Below is a small trained network, with its code and all its weights. Each question gives an input and a target symbol and asks what happens when units are switched off, that is, made to give their printed mean instead of their output.

import numpy as np


def w(rows, s, z=0):
    codes = np.array(rows[::2]) - 128.0
    scale = np.full(codes.shape[1], s)
    scale[-1] = z or s
    return codes * scale


def softmax(a):
    e = np.exp(a - a.max(-1, keepdims=True))
    return e / e.sum(-1, keepdims=True)


def log_softmax(a):
    a = a - a.max(-1, keepdims=True)
    return a - np.log(np.exp(a).sum(-1, keepdims=True))


def net(x, mask):
    ids = ['αβγδζημξπσφω'.index(c) for c in x.split()]
    T = len(ids)
    res = E[ids] + P[:T]
    u = 0
    for l in range(3):
        r = res
        for j in range(3):
            rows = slice(2 * j, 2 * j + 2)
            q, k, v = (r @ M[l][rows].T for M in (Q, K, V))
            z = softmax(np.where(np.tri(T) > 0, q @ k.T / 2**0.5, -1e9)) @ v
            o = O[l][rows]
            res = res + np.where(mask[u + j], z, o[:, -1]) @ o[:, :-1]
        u += 3
    return log_softmax(res[-1] @ U[:, :-1].T + U[:, -1])


Q, K, V, O = {}, {}, {}, {}
E = w([
[229,88,113,144,122,201],'α',
[156,92,145,37,154,101],'β',
[196,81,49,163,54,85],'γ',
[185,102,202,142,43,116],'δ',
[118,142,118,150,103,128],'ζ',
[138,144,122,135,113,160],'η',
[81,87,136,15,149,2],'μ',
[82,131,129,104,98,58],'ξ',
[166,79,222,31,94,108],'π',
[109,150,132,112,205,194],'σ',
[185,76,229,88,69,162],'φ',
[145,87,205,47,165,174],'ω',
],0.0079)
P = w([
[197,1,73,191,135,154],'0',
[77,185,92,61,82,250],'1',
[71,156,61,105,58,185],'2',
[127,108,155,158,179,79],'3',
[66,200,157,49,121,223],'4',
[149,88,64,145,51,200],'5',
[161,150,190,216,199,100],'6',
[34,206,127,33,161,174],'7',
[139,77,32,171,51,154],'8',
],0.0078)
Q[0] = w([
[21,135,53,142,201,66],'0.h0',
[161,65,86,3,19,111],'0.h0',
[93,110,38,172,62,166],'0.h1',
[63,159,19,56,86,201],'0.h1',
[201,127,178,216,186,55],'0.h2',
[54,212,117,37,143,183],'0.h2',
],0.0054)
K[0] = w([
[179,111,2,165,151,35],'0.h0',
[52,183,100,27,69,136],'0.h0',
[215,57,55,156,71,134],'0.h1',
[217,62,179,223,135,100],'0.h1',
[100,130,73,63,65,246],'0.h2',
[222,197,87,152,238,96],'0.h2',
],0.0063)
V[0] = w([
[105,28,54,206,149,135],'0.h0',
[58,242,119,88,58,162],'0.h0',
[118,158,178,199,128,38],'0.h1',
[48,254,229,40,159,51],'0.h1',
[173,47,65,199,114,29],'0.h2',
[175,80,79,194,112,15],'0.h2',
],0.0064)
O[0] = w([
[254,68,169,182,167,148,130],'0.h0',
[136,250,26,155,124,243,141],'0.h0',
[5,181,220,183,76,153,64],'0.h1',
[101,163,130,253,224,37,2],'0.h1',
[84,48,213,138,75,247,142],'0.h2',
[40,74,226,154,64,238,123],'0.h2',
],0.0055,0.006)
Q[1] = w([
[157,155,130,225,148,63],'1.h0',
[89,135,218,22,79,194],'1.h0',
[32,140,173,80,137,173],'1.h1',
[197,43,207,98,160,200],'1.h1',
[170,41,3,185,145,121],'1.h2',
[125,123,57,121,227,71],'1.h2',
],0.0056)
K[1] = w([
[13,102,43,197,37,170],'1.h0',
[218,206,155,90,240,122],'1.h0',
[100,136,177,191,166,75],'1.h1',
[114,55,231,115,247,149],'1.h1',
[48,85,189,2,75,208],'1.h2',
[107,123,159,28,101,222],'1.h2',
],0.0051)
V[1] = w([
[114,32,110,114,215,54],'1.h0',
[116,250,60,224,79,239],'1.h0',
[174,72,252,24,140,214],'1.h1',
[212,90,52,190,136,132],'1.h1',
[154,82,69,189,2,27],'1.h2',
[1,195,222,92,87,157],'1.h2',
],0.0055)
O[1] = w([
[200,124,195,64,187,128,121],'1.h0',
[3,220,58,147,140,172,86],'1.h0',
[185,144,109,181,109,50,252],'1.h1',
[117,95,125,93,97,220,140],'1.h1',
[54,63,73,226,184,176,124],'1.h2',
[172,180,204,238,33,86,109],'1.h2',
],0.007,0.014)
Q[2] = w([
[131,254,134,116,217,141],'2.h0',
[129,159,205,156,226,57],'2.h0',
[195,30,154,79,133,79],'2.h1',
[143,57,85,179,55,114],'2.h1',
[70,96,99,7,69,209],'2.h2',
[64,134,225,128,187,124],'2.h2',
],0.0058)
K[2] = w([
[91,241,91,77,191,187],'2.h0',
[115,220,31,139,73,138],'2.h0',
[129,102,169,84,253,27],'2.h1',
[216,57,133,95,205,160],'2.h1',
[20,82,88,4,85,215],'2.h2',
[88,205,156,118,221,158],'2.h2',
],0.0054)
V[2] = w([
[130,162,50,92,197,242],'2.h0',
[115,148,160,163,55,63],'2.h0',
[196,37,185,104,117,72],'2.h1',
[167,136,68,122,62,254],'2.h1',
[201,73,159,196,86,189],'2.h2',
[122,94,194,190,129,195],'2.h2',
],0.0072)
O[2] = w([
[231,39,137,202,133,15,77],'2.h0',
[6,177,218,109,105,153,124],'2.h0',
[112,98,137,156,222,149,253],'2.h1',
[81,41,55,19,115,23,140],'2.h1',
[90,170,197,111,134,2,201],'2.h2',
[68,96,156,162,69,52,136],'2.h2',
],0.0061,0.031)
U = w([
[167,111,172,182,206,13,177],'α',
[139,172,119,206,220,84,185],'β',
[104,176,140,137,144,33,9],'γ',
[105,177,141,96,75,145,73],'δ',
[158,108,89,33,78,131,147],'ζ',
[162,140,40,84,82,107,197],'η',
[125,186,173,193,153,207,30],'μ',
[118,156,82,109,73,157,243],'ξ',
[83,155,104,134,174,173,2],'π',
[254,146,66,83,86,127,101],'σ',
[136,158,146,107,159,134,90],'φ',
[62,41,22,172,212,213,2],'ω',
],0.0068,0.0026)

Each question gives the input, a string of symbols that net reads in full, and the target symbol t.
The units are the heads (2 rows each of Q, K, V and O). Each row of codes is followed by its name. A weight is (code - 128) times the scale printed after its matrix; where a second scale follows, it is the last column's (O and U).
mask holds one flag per head, layer by layer. A switched-off head (its flag False) gives its mean, the last column of its rows in O, instead of its output. The means were averaged over made-up inputs and are rounded, as every weight is.
A unit's drop is (log p(t) with every unit on - log p(t) with that unit switched off) / (log p(t) with every unit on - log p(t) with every unit switched off).
The circuit of an input: a set's keep is (log p(t) with only the set's units on - log p(t) with every unit switched off) / (log p(t) with every unit on - log p(t) with every unit switched off). Starting from all 9 units, units are removed one at a time, each time the one whose removal leaves the highest keep (on an exact tie, the one counted first), for as long as the keep stays at least 0.8.
units of the circuit, in order: the units of the circuit, biggest drop first
most important unit: the unit with the biggest drop
which heads matter: for each layer, one digit per head in row order, 1 if its drop is at least 0.15 and else 0, layers parted by /
input ξ β ζ α γ α α β, target ζ: most important unit	2.h1
input ζ ω μ γ α, target ω: units of the circuit, in order	1.h2, 2.h2
input ω ξ β α φ β, target ω: units of the circuit, in order	0.h0, 1.h0, 2.h1, 2.h2
input ω φ ξ γ α β, target ω: which heads matter	100 / 110 / 011
input α ζ α ζ φ δ γ η, target ω: units of the circuit, in order	1.h2, 0.h2, 2.h2
input σ σ γ α γ η α η, target ζ: units of the circuit, in order	2.h1, 1.h1
input α ω β ζ δ δ, target α: units of the circuit, in order	1.h2, 2.h0
input ζ ω η μ π, target μ: units of the circuit, in order	0.h2, 2.h1, 0.h1, 2.h2
input μ α γ σ β α, target μ: units of the circuit, in order	0.h0, 2.h1, 1.h0
input σ φ μ α β η, target σ: units of the circuit, in order	2.h0, 2.h2, 2.h1
input η α ξ, target η: units of the circuit, in order	2.h1, 1.h0
input π α ξ γ μ β γ ξ, target ω: which heads matter	001 / 001 / 001
input σ β ξ π α α, target σ: which heads matter	000 / 001 / 101
input α α ω β σ φ, target α: most important unit	2.h2
input δ γ ω ξ γ α σ μ ξ, target δ: which heads matter	111 / 010 / 100
input ω μ ω ω ω ξ μ, target β: units of the circuit, in order	2.h2, 0.h1, 0.h2
input δ σ ω, target δ: which heads matter	111 / 100 / 100
input ω η μ, target ω: which heads matter	101 / 110 / 011
input α α π γ ω δ, target α: which heads matter	110 / 101 / 111
input γ σ δ, target γ: most important unit	0.h2
